Below are the code and all the weights of a small trained network. Each question names an input and a target symbol and asks about switching units off, where a switched-off unit gives its printed mean instead of its output.

import numpy as np


def w(rows, s, z=0):
    codes = np.array(rows[::2]) - 128.0
    scale = np.full(codes.shape[1], s)
    scale[-1] = z or s
    return codes * scale


def norm(h):
    return h / np.sqrt((h * h).mean(-1, keepdims=True) + 1e-5)


def f(y):
    return y / 2 * (1 + np.tanh(0.7978845608 * (y + 0.044715 * y**3)))


def softmax(a):
    e = np.exp(a - a.max(-1, keepdims=True))
    return e / e.sum(-1, keepdims=True)


def log_softmax(a):
    a = a - a.max(-1, keepdims=True)
    return a - np.log(np.exp(a).sum(-1, keepdims=True))


def net(x, mask):
    ids = ['ΓΠΣΦβδεζημτω'.index(c) for c in x.split()]
    T = len(ids)
    res = E[ids] + P[:T]
    u = 0
    for l in range(2):
        r = norm(res)
        for j in range(2):
            rows = slice(3 * j, 3 * j + 3)
            q, k, v = (r @ M[l][rows].T for M in (Q, K, V))
            z = softmax(np.where(np.tri(T) > 0, q @ k.T / 3**0.5, -1e9)) @ v
            o = O[l][rows]
            res = res + np.where(mask[u + j], z, o[:, -1]) @ o[:, :-1]
        u += 2
        y = f(norm(res) @ A[l][:, :-1].T + A[l][:, -1])
        res = res + np.where(mask[u : u + 12], y, B[l][:, -1]) @ B[l][:, :-1]
        u += 12
    return log_softmax(norm(res)[-1] @ U[:, :-1].T + U[:, -1])


Q, K, V, O, A, B = {}, {}, {}, {}, {}, {}
E = w([
[101,94,125,78],'Γ',
[56,102,114,155],'Π',
[69,116,128,188],'Σ',
[154,116,126,82],'Φ',
[159,99,163,87],'β',
[146,125,124,85],'δ',
[196,113,188,246],'ε',
[171,156,138,131],'ζ',
[167,141,104,158],'η',
[158,157,87,133],'μ',
[175,90,119,205],'τ',
[164,86,139,158],'ω',
],0.012)
P = w([
[118,141,255,112],'0',
[186,143,199,144],'1',
[179,144,178,138],'2',
[174,141,160,134],'3',
[167,139,144,130],'4',
[168,133,134,130],'5',
[166,128,125,128],'6',
[165,120,118,125],'7',
[163,120,105,126],'8',
[160,112,99,119],'9',
[160,110,92,125],'10',
[158,109,89,128],'11',
],0.0056)
Q[0] = w([
[153,72,163,176],'0.h0',
[70,162,105,72],'0.h0',
[6,149,141,187],'0.h0',
[121,206,87,99],'0.h1',
[247,169,96,100],'0.h1',
[59,167,209,90],'0.h1',
],0.012)
K[0] = w([
[210,89,192,150],'0.h0',
[87,168,129,59],'0.h0',
[82,181,255,127],'0.h0',
[162,153,120,213],'0.h1',
[208,50,52,163],'0.h1',
[137,187,152,119],'0.h1',
],0.012)
V[0] = w([
[57,17,24,157],'0.h0',
[239,13,178,253],'0.h0',
[158,37,136,76],'0.h0',
[144,14,51,112],'0.h1',
[140,240,196,146],'0.h1',
[106,137,10,101],'0.h1',
],0.0041)
O[0] = w([
[178,182,84,153,84],'0.h0',
[3,209,100,76,255],'0.h0',
[129,139,54,94,151],'0.h0',
[49,183,205,139,134],'0.h1',
[88,140,58,227,130],'0.h1',
[119,131,221,173,71],'0.h1',
],0.0046,0.0052)
A[0] = w([
[141,193,158,159,173],'0.n0',
[111,51,203,171,146],'0.n1',
[113,128,71,109,72],'0.n2',
[73,79,167,96,12],'0.n3',
[91,140,78,58,104],'0.n4',
[191,198,202,72,192],'0.n5',
[183,62,118,162,133],'0.n6',
[178,126,56,86,2],'0.n7',
[81,225,125,156,187],'0.n8',
[193,254,170,72,80],'0.n9',
[148,153,51,143,117],'0.n10',
[92,131,143,155,75],'0.n11',
],0.0081,0.0028)
B[0] = w([
[56,102,84,65,162],'0.n0',
[144,144,107,50,145],'0.n1',
[80,186,150,122,160],'0.n2',
[162,165,145,159,143],'0.n3',
[87,169,88,166,229],'0.n4',
[115,154,26,3,200],'0.n5',
[124,184,85,114,120],'0.n6',
[126,46,159,91,148],'0.n7',
[127,102,46,86,252],'0.n8',
[62,124,65,90,212],'0.n9',
[148,125,184,50,190],'0.n10',
[156,68,154,114,130],'0.n11',
],0.0051,0.0039)
Q[1] = w([
[89,55,211,190],'1.h0',
[39,28,70,60],'1.h0',
[254,242,59,37],'1.h0',
[72,105,71,113],'1.h1',
[157,209,59,48],'1.h1',
[235,250,120,67],'1.h1',
],0.0067)
K[1] = w([
[156,104,185,170],'1.h0',
[133,140,162,97],'1.h0',
[131,203,8,107],'1.h0',
[142,95,126,123],'1.h1',
[108,106,57,87],'1.h1',
[77,126,59,131],'1.h1',
],0.013)
V[1] = w([
[69,88,11,177],'1.h0',
[41,95,246,135],'1.h0',
[99,141,206,161],'1.h0',
[73,19,187,133],'1.h1',
[252,45,16,137],'1.h1',
[104,139,101,125],'1.h1',
],0.004)
O[1] = w([
[169,205,159,152,254],'1.h0',
[63,53,95,60,67],'1.h0',
[39,75,112,117,25],'1.h0',
[47,51,95,254,108],'1.h1',
[165,86,26,70,142],'1.h1',
[163,183,183,175,185],'1.h1',
],0.0041,0.0028)
A[1] = w([
[174,134,140,168,2],'1.n0',
[90,128,157,186,112],'1.n1',
[62,87,134,186,198],'1.n2',
[149,90,84,62,224],'1.n3',
[172,144,125,172,96],'1.n4',
[156,86,254,116,212],'1.n5',
[90,164,73,113,196],'1.n6',
[143,109,145,220,19],'1.n7',
[178,141,128,207,133],'1.n8',
[182,145,145,161,53],'1.n9',
[176,141,130,149,104],'1.n10',
[117,177,197,79,112],'1.n11',
],0.0091,0.0023)
B[1] = w([
[60,183,75,108,108],'1.n0',
[105,250,109,90,133],'1.n1',
[225,115,74,91,169],'1.n2',
[90,109,163,219,215],'1.n3',
[51,97,111,137,120],'1.n4',
[141,218,95,201,115],'1.n5',
[129,112,234,177,254],'1.n6',
[116,179,79,221,119],'1.n7',
[65,126,116,173,124],'1.n8',
[93,124,121,57,114],'1.n9',
[99,143,126,109,122],'1.n10',
[96,1,136,192,145],'1.n11',
],0.0052,0.0064)
U = w([
[93,40,212,217,155],'Γ',
[153,117,130,125,241],'Π',
[42,88,141,114,189],'Σ',
[75,15,54,128,44],'Φ',
[171,86,109,136,145],'β',
[115,134,130,149,244],'δ',
[124,137,67,161,67],'ε',
[52,173,70,37,143],'ζ',
[58,191,157,77,189],'η',
[250,202,169,113,60],'μ',
[165,142,124,214,8],'τ',
[110,246,253,186,3],'ω',
],0.012,0.0023)

Each question gives the input, a string of symbols that net reads in full, and the target symbol t.
The units are the heads (3 rows each of Q, K, V and O) and the neurons (one row each of A and B). Each row of codes is followed by its name. A weight is (code - 128) times the scale printed after its matrix; where a second scale follows, it is the last column's (O, A, B and U).
mask holds one flag per unit, layer by layer, with each layer's heads first. A switched-off unit (its flag False) gives its mean, the last column of its rows in O or B, instead of its output. The means were averaged over made-up inputs and are rounded, as every weight is.
A unit's drop is (log p(t) with every unit on - log p(t) with that unit switched off) / (log p(t) with every unit on - log p(t) with every unit switched off).
The circuit of an input: a set's keep is (log p(t) with only the set's units on - log p(t) with every unit switched off) / (log p(t) with every unit on - log p(t) with every unit switched off). Starting from the 12 units with the biggest drops (on a tie, the unit counted first), units are removed one at a time, each time the one whose removal leaves the highest keep (on an exact tie, the one counted first), for as long as the keep stays at least 0.8.
units of the circuit, in order: the units of the circuit, biggest drop first
top k neurons in layer l: the k neurons of layer l with the biggest drops, biggest first
which heads matter: for each layer, one digit per head in row order, 1 if its drop is at least 0.15 and else 0, layers parted by /
input η ζ δ Φ μ μ Π μ Π Γ ω Π, target ζ: which heads matter => 10 / 10
input τ μ τ Π τ Σ, target ω: which heads matter => 11 / 00
input Π Π ζ β τ τ Π β, target ζ: units of the circuit, in order => 0.h0
input τ τ Σ μ Φ Π ε δ, target Γ: which heads matter => 10 / 00
input η ε Σ Π, target ζ: which heads matter => 11 / 10
input Γ Γ μ ε δ η η ω Γ τ, target Γ: units of the circuit, in order => 0.h1; 1.n4
input Π μ δ ω Π ω Π, target Φ: which heads matter => 10 / 10
input η ζ Φ μ Π η η ω ζ Π Σ Σ, target ζ: top 2 neurons in layer 1 => 1.n1; 1.n3
input β Γ Π δ Σ η δ β τ ω η η, target η: units of the circuit, in order => 0.h1; 1.n2; 0.n9
input Π Π ω τ Π, target Φ: top 3 neurons in layer 0 => 0.n5; 0.n4; 0.n9
input Φ ω ω Γ Π ζ ω μ, target η: top 2 neurons in layer 1 => 1.n2; 1.n3
input τ Π τ τ β ζ τ τ μ β δ, target μ: which heads matter => 10 / 11
input ω Γ Π ω Π η ε η Π Π, target η: top 3 neurons in layer 1 => 1.n3; 1.n1; 1.n2
input δ ω μ Π ε μ μ η δ, target μ: units of the circuit, in order => 1.h0
input μ η μ δ Π, target Γ: top 3 neurons in layer 0 => 0.n6; 0.n1; 0.n4
input τ Π Π ε ω ω ε Π Π, target ω: which heads matter => 10 / 00
input Π μ ω Π Π τ η, target ζ: which heads matter => 11 / 00
input η δ ε δ, target Γ: which heads matter => 11 / 00
input η τ Π Π Π β μ μ Π β, target μ: units of the circuit, in order => 0.h0; 1.h0
input Π Γ ω τ β ω δ ω δ ω Π β, target η: top 2 neurons in layer 0 => 0.n5; 0.n4
input Σ τ β, target ζ: units of the circuit, in order => 0.n5
input μ τ δ η δ η η, target ω: which heads matter => 10 / 00
input μ μ μ ω τ μ Π μ Φ, target μ: top 3 neurons in layer 0 => 0.n8; 0.n0; 0.n5
input μ μ Π Π τ ζ ω τ Π Π Π Π, target Γ: which heads matter => 11 / 01
input τ η Φ Π Σ β Γ δ Π, target ω: top 2 neurons in layer 0 => 0.n8; 0.n4
